Here is a tiny trained network, its code and every weight. The questions are about switching its units off for an input and a target symbol, where a switched-off unit gives its printed mean instead of its output.

import numpy as np


def w(rows, s, z=0):
    codes = np.array(rows[::2]) - 128.0
    scale = np.full(codes.shape[1], s)
    scale[-1] = z or s
    return codes * scale


def f(y):
    return y / 2 * (1 + np.tanh(0.7978845608 * (y + 0.044715 * y**3)))


def softmax(a):
    e = np.exp(a - a.max(-1, keepdims=True))
    return e / e.sum(-1, keepdims=True)


def log_softmax(a):
    a = a - a.max(-1, keepdims=True)
    return a - np.log(np.exp(a).sum(-1, keepdims=True))


def net(x, mask):
    ids = ['αβγδζξσψω'.index(c) for c in x.split()]
    T = len(ids)
    res = E[ids] + P[:T]
    r = res
    for j in range(3):
        rows = slice(2 * j, 2 * j + 2)
        q, k, v = (r @ M[0][rows].T for M in (Q, K, V))
        z = softmax(np.where(np.tri(T) > 0, q @ k.T / 2**0.5, -1e9)) @ v
        o = O[0][rows]
        res = res + np.where(mask[j], z, o[:, -1]) @ o[:, :-1]
    y = f(res @ A[0][:, :-1].T + A[0][:, -1])
    res = res + np.where(mask[3:7], y, B[0][:, -1]) @ B[0][:, :-1]
    return log_softmax(res[-1] @ U[:, :-1].T + U[:, -1])


Q, K, V, O, A, B = {}, {}, {}, {}, {}, {}
E = w([
[20,108,141,98,188],'α',
[76,253,139,82,158],'β',
[154,79,19,115,72],'γ',
[69,130,139,73,80],'δ',
[190,83,50,182,145],'ζ',
[167,161,218,90,210],'ξ',
[64,42,138,221,150],'σ',
[144,108,185,206,46],'ψ',
[254,113,188,136,56],'ω',
],0.017)
P = w([
[95,171,137,115,126],'0',
[120,169,228,139,172],'1',
[141,117,97,105,132],'2',
[139,158,255,162,160],'3',
[161,92,78,107,116],'4',
[150,128,249,163,153],'5',
[175,67,77,97,110],'6',
[163,104,246,165,147],'7',
[162,78,57,129,88],'8',
[152,105,227,169,150],'9',
],0.0094)
Q[0] = w([
[132,5,223,215,103],'H0',
[108,106,79,171,130],'H0',
[132,140,148,156,162],'H1',
[43,119,107,134,165],'H1',
[88,125,165,172,107],'H2',
[81,105,87,86,110],'H2',
],0.014)
K[0] = w([
[189,23,146,191,58],'H0',
[51,23,172,109,138],'H0',
[139,225,157,142,160],'H1',
[2,127,97,143,108],'H1',
[168,1,174,227,105],'H2',
[45,221,53,121,160],'H2',
],0.0095)
V[0] = w([
[41,70,166,131,112],'H0',
[176,181,171,109,56],'H0',
[132,117,152,100,175],'H1',
[45,156,78,125,91],'H1',
[128,103,162,2,142],'H2',
[64,119,56,114,236],'H2',
],0.01)
O[0] = w([
[157,30,202,48,108,145],'H0',
[112,113,124,142,35,196],'H0',
[52,149,195,40,174,186],'H1',
[110,98,66,88,108,1],'H1',
[197,254,56,127,57,125],'H2',
[110,119,75,105,189,7],'H2',
],0.0081,0.0035)
A[0] = w([
[57,138,3,98,178,169],'N0',
[254,204,172,127,143,184],'N1',
[133,60,26,116,31,104],'N2',
[33,156,182,112,113,3],'N3',
],0.0077,0.0025)
B[0] = w([
[218,122,63,49,65,219],'N0',
[26,92,62,145,147,254],'N1',
[179,178,218,115,103,170],'N2',
[244,105,64,210,60,184],'N3',
],0.011,0.0077)
U = w([
[86,43,46,43,94,24],'α',
[124,176,11,111,117,30],'β',
[240,143,130,109,144,23],'γ',
[95,165,174,26,103,184],'δ',
[255,128,44,202,223,198],'ζ',
[87,188,108,99,195,253],'ξ',
[110,73,147,73,179,189],'σ',
[175,110,192,121,132,111],'ψ',
[107,101,32,174,74,75],'ω',
],0.0078,0.0063)

Each question gives the input, a string of symbols that net reads in full, and the target symbol t.
The units are the heads (2 rows each of Q, K, V and O) and the neurons (one row each of A and B). Each row of codes is followed by its name. A weight is (code - 128) times the scale printed after its matrix; where a second scale follows, it is the last column's (O, A, B and U).
mask holds one flag per unit, heads first, then neurons. A switched-off unit (its flag False) gives its mean, the last column of its rows in O or B, instead of its output. The means were averaged over made-up inputs and are rounded, as every weight is.
A unit's drop is (log p(t) with every unit on - log p(t) with that unit switched off) / (log p(t) with every unit on - log p(t) with every unit switched off).
The circuit of an input: a set's keep is (log p(t) with only the set's units on - log p(t) with every unit switched off) / (log p(t) with every unit on - log p(t) with every unit switched off). Starting from all 7 units, units are removed one at a time, each time the one whose removal leaves the highest keep (on an exact tie, the one counted first), for as long as the keep stays at least 0.8.
circuit, biggest first: the units of the circuit, biggest drop first
unit that matters most: the unit with the biggest drop
k most important neurons: the k neurons with the biggest drops, biggest first
which heads matter: for each layer, one digit per head in row order, 1 if its drop is at least 0.15 and else 0, layers parted by /
input ζ ξ α, target α: circuit, biggest first -> [N0, H1]
input γ ψ ω ζ ω α δ ω ζ ψ, target ω: unit that matters most -> N1
input ζ δ α ψ δ ζ, target ψ: 2 most important neurons -> [N1, N3]
input σ ζ ζ, target σ: circuit, biggest first -> [H0, H2]
input ζ δ ξ ζ ω δ, target ω: circuit, biggest first -> [H0, N3]
input ζ ω ω ψ, target ω: which heads matter -> 100
input β ξ ξ β α σ σ γ, target σ: circuit, biggest first -> [H0, N3]
input ψ ζ α ψ ω ξ, target ω: 3 most important neurons -> [N1, N3, N2]
input ζ ζ ζ β, target ζ: which heads matter -> 001
input ζ ζ ζ β γ, target γ: circuit, biggest first -> [N2, N1]
input ζ σ α, target α: circuit, biggest first -> [N0, H2]
input ζ ω ψ ζ, target ω: circuit, biggest first -> [N1, H2, H0]
input ζ β ζ ω ζ ζ γ ζ ψ, target ψ: circuit, biggest first -> [H2, N1]
input α β ζ β α δ γ ζ α ξ, target ξ: unit that matters most -> H0
input ξ ζ ξ σ, target σ: which heads matter -> 101
input ξ β ξ γ ξ ζ, target ξ: which heads matter -> 010
input ζ γ α ζ σ β β, target β: 2 most important neurons -> [N0, N2]
input ζ α δ γ ψ, target ψ: 3 most important neurons -> [N1, N2, N0]
input δ α δ ψ γ α, target ψ: circuit, biggest first -> [N1, H2]
input α β σ δ, target σ: unit that matters most -> H2
